[ 19   8  -7 -19  -6  10   5   0 -12 -20 -17  -8  14  10  -8  14  -2  36
  11   2  15   1  20  -2  12  -5  -2 -10  30   4 -11   9   8  21 -18  14
  17 -21   0 -55  79  26] | R.W
[  3 -19 -38  37  22   5  15  28  13 -14 -20   2   0 -20  -4 -17 -19  -9
 -43  26   1 -21 -54 -12 -12   3  -8   3 -25 -12  -6  -1 -21   0  15 -30
  34 -26  21  25  -7  -6] | J.G
[ -1  15  24   2  -5   4 -12 -32 -13  20 -11  -7  -8  -2 -33  -4  -3  44
  60   5  35  17  49   7   3  -1   3  -7  11  -8  10   7  -5  -9  -6   4
   4  14 -26 -45  78  31] | K.P
[-10 -25 -25  48  35  -3  12   3  17 -15 -11 -13 -18 -34 -18 -40 -15 -17
 -29  33  -2 -27 -37 -17 -21  14  -5   3 -60 -23  15 -12 -33 -16  16 -47
  29  -8   9  29 -10  -7] | J.G
[-24   5  18  26  -2  12 -12   1  21  58   0  11  -7  -3 -15   6 -11  17
  41  -2  34  44  16   1  -2  -4   4   9  22  -5   3  14   5 -18  12  17
  -3  33 -18  12  -9   2] | K.B
[-10   2  19  12  10  20  -4 -23  -4  10 -10  -8 -18 -10 -39 -10  -7  35
  35  15  25  12  36   3   2  -1   3  -2  -3 -14  20   3  -8 -14  -1   3
  13  17 -24 -37  54  25] | K.P
[ -9   4   8  50   4  13 -11 -17   4  44 -18   2 -12 -19 -40 -17 -17  36
  61  18  56  18  16   4  -9  -1   5  -3   0 -21   7  10 -15 -27  12 -15
  23  22 -24  -6  59  22] | K.B
[ 15 -10 -26  24  18 -14   5 -10  -4 -35   0  -5  -7 -19   0 -37   1 -31
 -29  25 -12 -54 -42   4 -16  12   0  -8 -67  -9   7 -19 -26 -13  13 -62
  19 -23  11  27   1 -11] | U.Y
[ -9   9  24   1  -1  11  -6 -29  -8  12  -4 -12  -7  -3 -25  -5   3  29
  44  -6  16  14  46   8   2   1   5  -4   1  -6  16   2  -1 -12  -5   9
  -5  19 -24 -33  43  20] | K.P
[ -9 -27 -34  48  31   4  15  28  28 -11 -13  -1 -22 -31  -7 -25 -18 -23
 -50  30  -4 -21 -59 -17 -18   6  -7  12 -38 -19  10  -5 -25  -8  19 -36
  36 -15  18  43 -35 -15] | J.G
[ 12 -13 -14  32  18 -13   2 -16   0 -27  -1 -10  -7 -21  -3 -43   0 -23
 -20  30  -7 -49 -35   4 -17  11  -3  -5 -64 -17   8 -19 -25 -18  15 -56
  19 -15   9  28   6  -8] | U.M
[  1  13  15   1  -7  17  -5  -8 -14  18 -19  -1   2   3 -25   7  -9  45
  43   2  36  20  39   4   6  -6   2  -4  29  -6   2  14   4   1 -11  17
   4   8 -21 -44  68  25] | K.P
[-12   3  15   8  11  21   1 -28  -9   3 -17 -14 -12 -14 -42 -12  -7  42
  31  17  25  10  45   1   3   1  10  -2  -1 -17  20   4 -14 -14  -5   6
  15  12 -23 -50  70  31] | K.P
[ 26  15 -11  -2 -17   3  -2  -3 -26   1 -16   0  14   8  -7   8  -7  33
  28  -1  29  -2   8   5  10  -5   0 -14  27   1 -18  11  10  13  -7  -6
  18 -18   0 -35  83  23] | R.W
[-10  12  19 -28   5  24   5  -8  -9 -10 -10 -10   1   5 -18  15  -3  37
   9  -3  -7  23  43  -7  10  -5   1   2  29   2  10   7   5  16 -19  45
   2   1 -10 -56  34  23] | R.V
[ 17 -14 -29  40   8 -17   4  -1  -2 -24  -5  -3  -5 -21  -5 -36  -3 -21
 -19  29   4 -52 -47   1 -16  10  -8 -10 -58 -10  -2  -8 -26 -13  18 -64
  28 -24  13  33  17  -5] | U.M
[ -6   8  15  42   0  16 -15 -29  -1  48 -19   0 -12 -18 -47 -16 -17  42
  69  19  58  19  29   7  -3  -4   2  -4   1 -21  12   8 -15 -28  12 -13
  24  28 -30 -17  73  27] | K.B
[  0 -15 -26  38  19   8   7  22  13  -2 -17   2  -1 -17  -8 -11 -18   2
 -23  20  13  -9 -38 -12 -10   7  -1   2  -5 -15  -3   3 -14  -1   9 -22
  33 -15  14  18   5   0] | J.D
[ -7   3  14  20   5   7  -6 -25  -7  19 -12  -6  -8 -10 -33 -14  -6  29
  45  12  33   6  28   6   4   0   3  -5  -3 -13  13   6 -11 -16   3  -5
  13  12 -20 -24  58  25] | K.P
[ 12 -10 -20  32  10 -15  -1  -6   1 -12  -8  -1  -5 -13   3 -29  -3 -26
  -9  16   1 -46 -40   7 -13   6  -3  -4 -51 -10  -3 -14 -17 -18  18 -55
  11 -12   9  40  -3  -6] | U.Y
[ 14 -17 -29  36  11 -25  -3  -3   6 -14   6   3  -8 -15   4 -32   0 -39
 -27  21 -11 -48 -57   2 -18   8  -2  -1 -60  -9   0 -17 -21 -17  21 -62
  12 -13  16  53 -24 -21] | U.M
[ 11 -18 -23  38  15 -28  -4 -19   4 -24  10  -2 -15 -23   0 -46   5 -44
 -21  26 -12 -65 -48  10 -22  20  -1  -3 -80 -13  11 -30 -29 -24  23 -76
   8 -12   9  50 -24 -20] | U.M
[ -2 -25 -34  47  34   4  14  18  15 -22 -19  -5  -6 -29 -12 -25 -18 -10
 -41  32   0 -28 -50 -15 -17   4  -7   0 -43 -19   5  -6 -27  -7  11 -36
  41 -20  30  25  -1  -5] | J.G
